Below are the code and all the weights of a small trained network. Each question names an input and a class and asks about switching units off, where a switched-off unit gives its printed mean instead of its output.

import numpy as np


def w(rows, s, z=0):
    codes = np.array(rows[::2]) - 128.0
    scale = np.full(codes.shape[1], s)
    scale[-1] = z or s
    return codes * scale


def f(y):
    return y / 2 * (1 + np.tanh(0.7978845608 * (y + 0.044715 * y**3)))


def log_softmax(a):
    a = a - a.max(-1, keepdims=True)
    return a - np.log(np.exp(a).sum(-1, keepdims=True))


def net(x, mask):
    res = np.array(x, float).reshape(1, 5) / 4 @ E
    y = f(res @ A[0][:, :-1].T + A[0][:, -1])
    res = res + np.where(mask, y, B[0][:, -1]) @ B[0][:, :-1]
    return log_softmax(res[-1] @ U[:, :-1].T + U[:, -1])


A, B = {}, {}
E = w([
[81,163,18,72,66,212,87,133,107,208],'x0',
[220,157,198,47,168,89,152,67,51,105],'x1',
[158,131,160,220,97,93,153,53,160,141],'x2',
[124,92,254,193,149,188,33,181,146,102],'x3',
[163,201,175,168,50,193,183,196,156,157],'x4',
],0.011)
A[0] = w([
[160,168,98,109,112,170,54,76,73,190,120],'n1',
[106,145,138,135,28,174,76,155,128,163,90],'n2',
[102,160,115,161,84,190,208,167,101,156,219],'n3',
[115,103,165,157,204,73,113,189,220,75,253],'n4',
[88,169,90,120,1,148,145,185,115,171,80],'n5',
[122,193,58,69,108,130,222,135,103,125,181],'n6',
],0.0091,0.0055)
B[0] = w([
[134,117,152,96,172,139,181,176,128,119,179],'n1',
[162,163,133,114,127,97,118,109,82,219,189],'n2',
[188,71,125,154,146,110,184,184,179,150,202],'n3',
[128,136,152,137,160,117,105,129,144,31,252],'n4',
[139,8,201,114,134,113,150,114,106,150,204],'n5',
[106,175,32,183,194,152,166,155,153,109,226],'n6',
],0.015,0.014)
U = w([
[117,198,117,77,163,38,90,95,46,153,191],'0',
[20,64,80,144,103,198,19,119,139,81,107],'1',
[105,194,107,211,138,161,187,189,209,93,169],'2',
[91,143,117,103,2,80,110,129,78,127,16],'3',
[130,100,137,115,20,162,102,143,135,254,142],'4',
[122,51,181,116,139,75,151,125,87,49,204],'5',
[138,124,131,98,108,125,159,148,141,163,1],'6',
],0.0099,0.0056)

Each question gives the input, the list of numbers given to net, and the class t.
The units are the neurons (one row each of A and B). Each row of codes is followed by its name. A weight is (code - 128) times the scale printed after its matrix; where a second scale follows, it is the last column's (A, B and U).
mask holds one flag per neuron, in row order. A switched-off neuron (its flag False) gives its mean, the last column of its row in B, instead of its output. The means were averaged over made-up inputs and are rounded, as every weight is.
A unit's drop is (log p(t) with every unit on - log p(t) with that unit switched off) / (log p(t) with every unit on - log p(t) with every unit switched off).
The circuit of an input: a set's keep is (log p(t) with only the set's units on - log p(t) with every unit switched off) / (log p(t) with every unit on - log p(t) with every unit switched off). Starting from all 6 units, units are removed one at a time, each time the one whose removal leaves the highest keep (on an exact tie, the one counted first), for as long as the keep stays at least 0.8.
units of the circuit, in order: the units of the circuit, biggest drop first
most important unit: the unit with the biggest drop
k most important neurons: the k neurons with the biggest drops, biggest first
drop when u is switched off: that unit's drop, to one decimal
input [0,-6,0,2,3], class 4: 2 most important neurons	n2, n6
input [3,0,-3,-4,-7], class 2: units of the circuit, in order	n6
input [-2,-6,-3,2,-2], class 1: units of the circuit, in order	n6, n5, n3
input [7,8,7,3,4], class 6: units of the circuit, in order	n1, n4
input [-3,-3,-3,4,8], class 5: 3 most important neurons	n6, n5, n4
input [2,-5,-1,5,0], class 5: 3 most important neurons	n4, n6, n5
input [1,-2,6,4,-4], class 1: units of the circuit, in order	n3, n1
input [3,-2,2,-2,5], class 4: 3 most important neurons	n5, n4, n2
input [7,-4,-4,2,-4], class 4: 2 most important neurons	n4, n2
input [2,3,6,0,6], class 4: units of the circuit, in order	n4, n6
input [0,-4,-1,3,-7], class 1: 3 most important neurons	n5, n3, n1
input [-6,-5,4,-1,-1], class 5: 3 most important neurons	n6, n4, n3
input [4,0,-1,2,-5], class 1: 3 most important neurons	n2, n3, n5
input [1,2,-2,5,0], class 1: most important unit	n5
input [0,7,-1,2,2], class 0: 3 most important neurons	n5, n3, n4
input [-4,-3,0,8,3], class 5: 2 most important neurons	n6, n4
input [5,0,1,5,-6], class 0: units of the circuit, in order	n5, n4, n6
input [8,5,0,8,-3], class 0: drop when n2 is switched off	0.1
input [-7,-1,-6,-8,-1], class 2: drop when n6 is switched off	0.1
input [-5,-5,-4,-6,-4], class 2: most important unit	n5
